Below are the code and all the weights of a small trained network. Each question names an input and a class and asks about switching units off, where a switched-off unit gives its printed mean instead of its output.

import numpy as np


def w(rows, s, z=0):
    codes = np.array(rows[::2]) - 128.0
    scale = np.full(codes.shape[1], s)
    scale[-1] = z or s
    return codes * scale


def f(y):
    return y / 2 * (1 + np.tanh(0.7978845608 * (y + 0.044715 * y**3)))


def log_softmax(a):
    a = a - a.max(-1, keepdims=True)
    return a - np.log(np.exp(a).sum(-1, keepdims=True))


def net(x, mask):
    res = np.array(x, float).reshape(1, 3) / 4 @ E
    y = f(res @ A[0][:, :-1].T + A[0][:, -1])
    res = res + np.where(mask, y, B[0][:, -1]) @ B[0][:, :-1]
    return log_softmax(res[-1] @ U[:, :-1].T + U[:, -1])


A, B = {}, {}
E = w([
[156,65,65,223,180,100],'x0',
[231,159,236,253,91,224],'x1',
[127,174,248,176,140,1],'x2',
],0.008)
A[0] = w([
[124,162,179,31,117,146,107],'N1',
[96,109,116,90,183,87,77],'N2',
[116,149,174,92,103,112,109],'N3',
[154,99,158,139,123,148,85],'N4',
[137,143,178,144,127,37,111],'N5',
[134,116,166,149,149,70,82],'N6',
[132,126,92,92,145,73,160],'N7',
[113,110,117,101,144,223,100],'N8',
[141,144,159,175,161,174,91],'N9',
[111,104,110,107,143,92,131],'N10',
[160,125,157,143,121,151,168],'N11',
[132,158,162,56,113,160,85],'N12',
[153,105,63,107,126,185,102],'N13',
[127,136,84,141,99,152,80],'N14',
[150,143,70,108,100,50,96],'N15',
[97,130,102,99,107,107,141],'N16',
[134,148,177,104,106,170,96],'N17',
[151,77,39,250,171,62,70],'N18',
[131,137,144,137,137,124,249],'N19',
[128,138,140,217,108,165,100],'N20',
],0.018,0.013)
B[0] = w([
[80,142,214,128,179,161,225],'N1',
[220,146,138,81,123,115,206],'N2',
[82,168,149,96,130,108,182],'N3',
[162,139,142,53,110,104,148],'N4',
[114,218,42,112,86,115,240],'N5',
[128,225,126,125,75,82,181],'N6',
[192,95,114,170,157,150,238],'N7',
[104,179,62,124,112,87,212],'N8',
[215,156,167,87,92,152,184],'N9',
[176,102,128,128,127,125,199],'N10',
[163,72,85,147,173,135,204],'N11',
[69,135,175,92,171,118,186],'N12',
[140,222,96,179,90,104,220],'N13',
[122,176,136,85,88,99,147],'N14',
[203,145,158,109,111,109,192],'N15',
[144,52,106,114,154,116,205],'N16',
[149,112,176,63,159,99,178],'N17',
[4,147,225,77,199,154,242],'N18',
[116,58,61,254,150,172,249],'N19',
[203,92,143,78,154,75,204],'N20',
],0.028,0.012)
U = w([
[241,111,120,113,182,125,128],'0',
[106,250,34,162,133,89,103],'1',
[61,148,192,118,205,152,178],'2',
[116,51,53,253,140,204,254],'3',
[125,111,138,95,48,172,76],'4',
[113,34,152,148,40,142,75],'5',
[71,93,114,163,2,117,81],'6',
[103,124,112,79,25,179,85],'7',
],0.0077,0.009)

Each question gives the input, the list of numbers given to net, and the class t.
The units are the neurons (one row each of A and B). Each row of codes is followed by its name. A weight is (code - 128) times the scale printed after its matrix; where a second scale follows, it is the last column's (A, B and U).
mask holds one flag per neuron, in row order. A switched-off neuron (its flag False) gives its mean, the last column of its row in B, instead of its output. The means were averaged over made-up inputs and are rounded, as every weight is.
A unit's drop is (log p(t) with every unit on - log p(t) with that unit switched off) / (log p(t) with every unit on - log p(t) with every unit switched off).
The circuit of an input: a set's keep is (log p(t) with only the set's units on - log p(t) with every unit switched off) / (log p(t) with every unit on - log p(t) with every unit switched off). Starting from the 12 units with the biggest drops (on a tie, the unit counted first), units are removed one at a time, each time the one whose removal leaves the highest keep (on an exact tie, the one counted first), for as long as the keep stays at least 0.8.
circuit, biggest first: the units of the circuit, biggest drop first
most important unit: the unit with the biggest drop
top k neurons: the k neurons with the biggest drops, biggest first
drop when u is switched off: that unit's drop, to one decimal
input [3,-1,-4], class 1: circuit, biggest first	N13
input [6,3,8], class 1: top 2 neurons	N5, N6
input [5,0,-5], class 1: top 4 neurons	N13, N1, N8, N12
input [-8,-8,-2], class 0: top 3 neurons	N18, N2, N7
input [-4,-3,2], class 2: top 2 neurons	N1, N11
input [-8,-8,-5], class 0: top 4 neurons	N18, N2, N7, N16
input [2,5,7], class 1: top 2 neurons	N5, N6
input [-3,5,7], class 1: top 2 neurons	N5, N6
input [4,-3,2], class 2: top 3 neurons	N18, N11, N20
input [4,-2,1], class 2: top 2 neurons	N18, N11
input [-4,0,-3], class 2: top 3 neurons	N5, N7, N1
input [2,0,3], class 3: top 2 neurons	N13, N8
input [7,3,-8], class 1: top 2 neurons	N13, N8
input [-8,-5,0], class 2: most important unit	N1
input [4,2,5], class 1: top 3 neurons	N5, N6, N1
input [2,3,-2], class 3: drop when N15 is switched off	0.1
input [3,-1,1], class 3: drop when N13 is switched off	0.0
input [2,2,3], class 3: drop when N13 is switched off	0.2
